Here is a tiny trained network, its code and every weight. The questions are about switching its units off for an input and a class, where a switched-off unit gives its printed mean instead of its output.

import numpy as np


def w(rows, s, z=0):
    codes = np.array(rows[::2]) - 128.0
    scale = np.full(codes.shape[1], s)
    scale[-1] = z or s
    return codes * scale


def norm(h):
    return h / np.sqrt((h * h).mean(-1, keepdims=True) + 1e-5)


def f(y):
    return np.maximum(y, 0)


def log_softmax(a):
    a = a - a.max(-1, keepdims=True)
    return a - np.log(np.exp(a).sum(-1, keepdims=True))


def net(x, mask):
    res = np.array(x, float).reshape(1, 2) / 4 @ E
    u = 0
    for l in range(2):
        y = f(norm(res) @ A[l][:, :-1].T + A[l][:, -1])
        res = res + np.where(mask[u : u + 14], y, B[l][:, -1]) @ B[l][:, :-1]
        u += 14
    return log_softmax(norm(res)[-1] @ U[:, :-1].T + U[:, -1])


A, B = {}, {}
E = w([
[77,194,20,190,107,108,131,42,31,166],'x0',
[187,52,64,142,153,1,140,66,174,91],'x1',
],0.0067)
A[0] = w([
[111,124,31,187,182,179,101,81,124,103,198],'0.n0',
[10,85,99,79,156,168,33,191,155,89,164],'0.n1',
[117,211,75,109,119,61,151,115,101,81,9],'0.n2',
[158,80,59,206,190,3,74,162,224,117,28],'0.n3',
[160,118,181,136,128,183,68,117,101,183,158],'0.n4',
[61,168,181,135,143,156,160,99,212,34,201],'0.n5',
[43,161,53,111,130,78,97,133,131,241,145],'0.n6',
[112,186,120,158,84,104,114,185,89,179,114],'0.n7',
[120,195,148,135,137,176,104,137,10,70,143],'0.n8',
[88,140,94,123,126,191,48,60,87,97,167],'0.n9',
[171,63,185,178,92,146,117,150,203,95,89],'0.n10',
[144,110,90,238,173,75,44,28,127,139,165],'0.n11',
[133,117,127,183,119,116,37,109,202,85,181],'0.n12',
[89,83,82,106,139,100,110,177,195,35,48],'0.n13',
],0.0041,0.0011)
B[0] = w([
[174,12,184,145,107,151,95,134,134,98,219],'0.n0',
[74,114,160,121,171,49,160,143,134,65,174],'0.n1',
[202,99,113,118,153,160,59,163,79,176,187],'0.n2',
[153,152,161,107,201,125,148,108,73,77,255],'0.n3',
[144,174,36,140,189,63,157,120,145,39,176],'0.n4',
[152,87,148,167,114,176,90,22,102,160,170],'0.n5',
[177,84,185,122,208,158,136,183,188,192,222],'0.n6',
[112,151,221,187,109,127,102,54,140,76,192],'0.n7',
[193,139,85,107,107,123,181,86,143,68,223],'0.n8',
[156,94,182,140,139,149,120,120,93,124,208],'0.n9',
[76,121,150,227,185,147,108,148,95,192,201],'0.n10',
[18,254,176,146,149,161,157,126,190,99,251],'0.n11',
[103,155,152,138,65,169,156,146,169,95,175],'0.n12',
[56,229,80,123,85,141,142,120,97,147,183],'0.n13',
],0.0041,0.0048)
A[1] = w([
[60,197,128,130,137,111,109,163,136,187,137],'1.n0',
[123,192,138,104,103,105,164,118,139,85,3],'1.n1',
[127,131,56,209,97,105,131,116,76,234,113],'1.n2',
[180,27,127,38,136,107,124,221,202,136,118],'1.n3',
[180,67,145,120,205,153,85,140,113,156,229],'1.n4',
[87,194,121,114,75,206,125,142,120,171,129],'1.n5',
[124,148,153,127,160,161,160,100,65,146,119],'1.n6',
[96,186,90,169,102,103,128,61,104,171,90],'1.n7',
[100,173,155,95,121,146,128,200,76,163,56],'1.n8',
[123,150,162,104,179,165,131,122,126,100,205],'1.n9',
[88,140,168,113,142,160,118,131,50,98,108],'1.n10',
[135,222,136,3,37,140,124,173,88,144,28],'1.n11',
[147,60,60,49,150,71,131,74,155,105,110],'1.n12',
[105,124,178,173,116,154,99,105,157,170,10],'1.n13',
],0.0069,0.0015)
B[1] = w([
[199,91,50,150,128,65,134,61,68,59,162],'1.n0',
[130,94,154,124,81,223,40,176,112,252,158],'1.n1',
[171,39,191,65,98,253,43,194,160,208,218],'1.n2',
[71,111,109,109,96,188,46,136,103,218,206],'1.n3',
[155,160,93,104,86,150,120,102,71,169,197],'1.n4',
[63,171,147,177,201,58,114,117,249,127,227],'1.n5',
[167,56,101,89,152,74,120,184,118,110,239],'1.n6',
[105,99,205,28,63,167,104,223,169,154,240],'1.n7',
[150,155,97,132,134,84,109,78,150,122,188],'1.n8',
[157,104,63,136,77,116,135,95,107,147,254],'1.n9',
[150,100,125,115,115,98,197,104,102,90,234],'1.n10',
[77,164,104,192,210,40,192,56,197,70,167],'1.n11',
[64,233,146,181,124,138,201,141,122,51,195],'1.n12',
[110,139,108,146,115,97,132,116,141,99,181],'1.n13',
],0.0052,0.0057)
U = w([
[104,64,172,71,104,191,41,150,144,238,146],'0',
[85,199,159,180,194,71,202,103,182,17,156],'1',
[246,73,43,124,90,94,178,89,18,105,134],'2',
[159,176,21,159,150,105,185,227,127,200,12],'3',
[150,191,67,131,129,88,161,226,84,156,50],'4',
],0.012,0.011)

Each question gives the input, the list of numbers given to net, and the class t.
The units are the neurons (one row each of A and B). Each row of codes is followed by its name. A weight is (code - 128) times the scale printed after its matrix; where a second scale follows, it is the last column's (A, B and U).
mask holds one flag per neuron, layer by layer. A switched-off neuron (its flag False) gives its mean, the last column of its row in B, instead of its output. The means were averaged over made-up inputs and are rounded, as every weight is.
A unit's drop is (log p(t) with every unit on - log p(t) with that unit switched off) / (log p(t) with every unit on - log p(t) with every unit switched off).
The circuit of an input: a set's keep is (log p(t) with only the set's units on - log p(t) with every unit switched off) / (log p(t) with every unit on - log p(t) with every unit switched off). Starting from the 12 units with the biggest drops (on a tie, the unit counted first), units are removed one at a time, each time the one whose removal leaves the highest keep (on an exact tie, the one counted first), for as long as the keep stays at least 0.8.
units of the circuit, in order: the units of the circuit, biggest drop first
unit that matters most: the unit with the biggest drop
top k neurons: the k neurons with the biggest drops, biggest first
top k neurons in layer l: the k neurons of layer l with the biggest drops, biggest first
drop of u: that unit's drop, to one decimal
input [-3,3], class 2: unit that matters most => 0.n3
input [-6,6], class 0: top 2 neurons in layer 1 => [1.n3, 1.n5]
input [-2,-3], class 2: top 2 neurons => [0.n11, 0.n1]
input [-4,4], class 0: top 3 neurons in layer 0 => [0.n4, 0.n8, 0.n7]
input [0,3], class 2: top 4 neurons in layer 1 => [1.n5, 1.n2, 1.n3, 1.n1]
input [-7,7], class 0: top 3 neurons in layer 0 => [0.n8, 0.n11, 0.n4]
input [-1,0], class 2: top 2 neurons => [1.n0, 0.n11]
input [-1,3], class 2: top 4 neurons => [0.n3, 1.n5, 1.n2, 1.n1]
input [6,7], class 1: top 3 neurons => [0.n11, 1.n12, 0.n3]
input [0,2], class 2: top 2 neurons => [0.n3, 1.n2]
input [1,-4], class 1: top 2 neurons => [1.n5, 0.n3]
input [4,3], class 0: drop of 0.n9 => 0.0
input [0,-1], class 2: drop of 1.n2 => 0.1
input [-6,5], class 0: units of the circuit, in order => [1.n3]
input [4,1], class 0: drop of 0.n3 => 0.1
